Small tables with named rows and columns. After each table, cells are looked up by row and column.

rerek
|  | gomut | ruv | meger | tif | busi | gef | ponose | dunesaf | zev | gok |
|---|---|---|---|---|---|---|---|---|---|---|
| mazupiv | 44 | 53 | 43 | 67 | 47 | 59 | 72 | 35 | 33 | 56 |
| totop | 55 | 32 | 39 | 50 | 38 | 50 | 56 | 26 | 61 | 45 |
| zopege | 68 | 23 | 43 | 50 | 11 | 73 | 68 | 27 | 45 | 42 |
| nuv | 63 | 41 | 38 | 29 | 32 | 69 | 81 | 38 | 34 | 55 |
| sivu | 57 | 32 | 44 | 74 | 16 | 61 | 67 | 32 | 42 | 43 |
| nimi | 74 | 34 | 25 | 20 | 34 | 82 | 86 | 34 | 29 | 34 |
| pasug | 52 | 32 | 37 | 74 | 33 | 66 | 61 | 22 | 46 | 37 |
| zusis | 42 | 40 | 27 | 79 | 42 | 68 | 68 | 12 | 44 | 33 |
| mel | 43 | 42 | 24 | 32 | 30 | 68 | 44 | 20 | 82 | 39 |
| veduvu | 46 | 52 | 38 | 61 | 46 | 47 | 74 | 43 | 47 | 55 |
| zug | 36 | 64 | 36 | 49 | 22 | 46 | 51 | 26 | 65 | 17 |
| val | 67 | 35 | 25 | 12 | 38 | 69 | 73 | 28 | 47 | 44 |
| diz | 64 | 46 | 13 | 5 | 43 | 79 | 91 | 33 | 40 | 69 |
| dofani | 53 | 36 | 38 | 44 | 39 | 49 | 54 | 29 | 74 | 50 |

val, zev -> 47
val, meger -> 25
nuv, busi -> 32
nimi, dunesaf -> 34
dofani, dunesaf -> 29
nimi, ponose -> 86
nimi, gef -> 82
pasug, zev -> 46
totop, ponose -> 56
diz, ponose -> 91
nimi, busi -> 34
pasug, gomut -> 52
zug, ponose -> 51
mel, gef -> 68
nimi, tif -> 20
pasug, busi -> 33

Table romat
          zuk   fom
las      6.39  6.76
volema   4.18  6.36
lesifin  9.18  6.26
burukez  6.18  5.65
gizuzal  5.31  8.60
dimom    9.85  9.44
lezud    5.58  7.41
kem      8.85  5.23
guzi     2.43  5.44

fom of dimom: 9.44
zuk of las: 6.39
fom of lesifin: 6.26
zuk of lesifin: 9.18
zuk of guzi: 2.43
zuk of kem: 8.85
fom of guzi: 5.44
zuk of gizuzal: 5.31
fom of burukez: 5.65
fom of las: 6.76
fom of volema: 6.36
zuk of lezud: 5.58
zuk of burukez: 6.18
fom of kem: 5.23
zuk of volema: 4.18
fom of lezud: 7.41
fom of gizuzal: 8.60
zuk of dimom: 9.85

dazug.csv
,dinale,tusuv,zibu,zumir,lel,bomu,binabak,siz,tobezul
suvomo,3.138,5.453,5.888,7.063,3.479,3.076,5.224,4.232,5.572
donareg,3.375,8.006,3.120,6.588,4.690,7.072,3.608,8.138,4.238
luba,6.933,2.581,7.446,3.976,5.729,3.076,6.840,2.163,6.461
nep,5.984,3.219,5.369,5.163,5.902,6.441,6.638,5.840,4.460
vapifo,4.087,2.581,5.888,6.826,4.171,4.338,7.042,4.921,4.683
tenu,3.138,5.134,5.023,7.063,3.652,4.338,5.224,5.381,4.905
vadasez,3.375,3.219,6.234,7.301,3.479,3.497,6.638,4.461,5.016
rom,6.696,6.730,5.369,3.501,6.248,5.390,4.214,4.691,6.127
vonure,6.222,8.006,4.504,3.739,6.075,5.810,3.608,5.381,5.905

What is the binabak of tenu in dazug? 5.224
What is the bomu of donareg in dazug? 7.072
What is the tobezul of tenu in dazug? 4.905
What is the lel of luba in dazug? 5.729
What is the dinale of suvomo in dazug? 3.138
What is the bomu of vadasez in dazug? 3.497
What is the zumir of tenu in dazug? 7.063
Row with the largest bomu: donareg

Table bem
        kavoson  bug  sas  kiga  katod  lukuzu  suloveb  ror  rebim  tepubu
bagep       138   96  196   151    162     174      166  166    124      55
dipasu      132   93  200   159    175     190      167  167    128      52
lus         163   97  185   162    217     190      148  184    205     125
buda        133  141  144   133    115     129      148  134    107     113
dosar       141  123  165   130    119     131      157  148    106      86

lus, tepubu -> 125
dosar, ror -> 148
buda, rebim -> 107
bagep, katod -> 162
dosar, bug -> 123
buda, ror -> 134
dosar, sas -> 165
dosar, tepubu -> 86
bagep, suloveb -> 166
bagep, bug -> 96
lus, kiga -> 162
dosar, kiga -> 130
bagep, ror -> 166
dosar, katod -> 119
dipasu, lukuzu -> 190
buda, kiga -> 133
dosar, kavoson -> 141
dipasu, ror -> 167

Table novaser
|  | kivu | vevi | pulog | kizafi | veputi | zazatu | tilu | fupu |
|---|---|---|---|---|---|---|---|---|
| sulu | 0.198 | 0.698 | 0.639 | 0.626 | 0.138 | 0.173 | 0.609 | 0.196 |
| sapode | 0.553 | 0.621 | 0.641 | 0.541 | 0.589 | 0.436 | 0.572 | 0.510 |
| pavar | 0.832 | 0.530 | 0.442 | 0.532 | 0.890 | 0.646 | 0.603 | 0.757 |
| lovu | 0.638 | 0.571 | 0.589 | 0.536 | 0.674 | 0.563 | 0.561 | 0.609 |
| rofe | 0.628 | 0.512 | 0.490 | 0.566 | 0.617 | 0.673 | 0.559 | 0.643 |
| posoz | 0.431 | 0.660 | 0.434 | 0.630 | 0.394 | 0.234 | 0.679 | 0.358 |
| sebi | 0.509 | 0.637 | 0.404 | 0.620 | 0.485 | 0.295 | 0.679 | 0.428 |
| nisuseg | 0.541 | 0.545 | 0.439 | 0.601 | 0.501 | 0.555 | 0.598 | 0.545 |
| kom | 0.552 | 0.544 | 0.442 | 0.598 | 0.516 | 0.560 | 0.597 | 0.554 |
| gidunep | 0.558 | 0.571 | 0.392 | 0.612 | 0.523 | 0.471 | 0.638 | 0.524 |
| bog | 0.778 | 0.510 | 0.576 | 0.506 | 0.838 | 0.739 | 0.531 | 0.760 |

kizafi of gidunep = 0.612
tilu of bog = 0.531
kizafi of posoz = 0.630
fupu of sapode = 0.510
kizafi of lovu = 0.536
kivu of sebi = 0.509
kivu of posoz = 0.431
kizafi of kom = 0.598
tilu of nisuseg = 0.598
fupu of bog = 0.760
kivu of sapode = 0.553
fupu of kom = 0.554
vevi of lovu = 0.571
pulog of rofe = 0.490
Which row has the largest kizafi? posoz

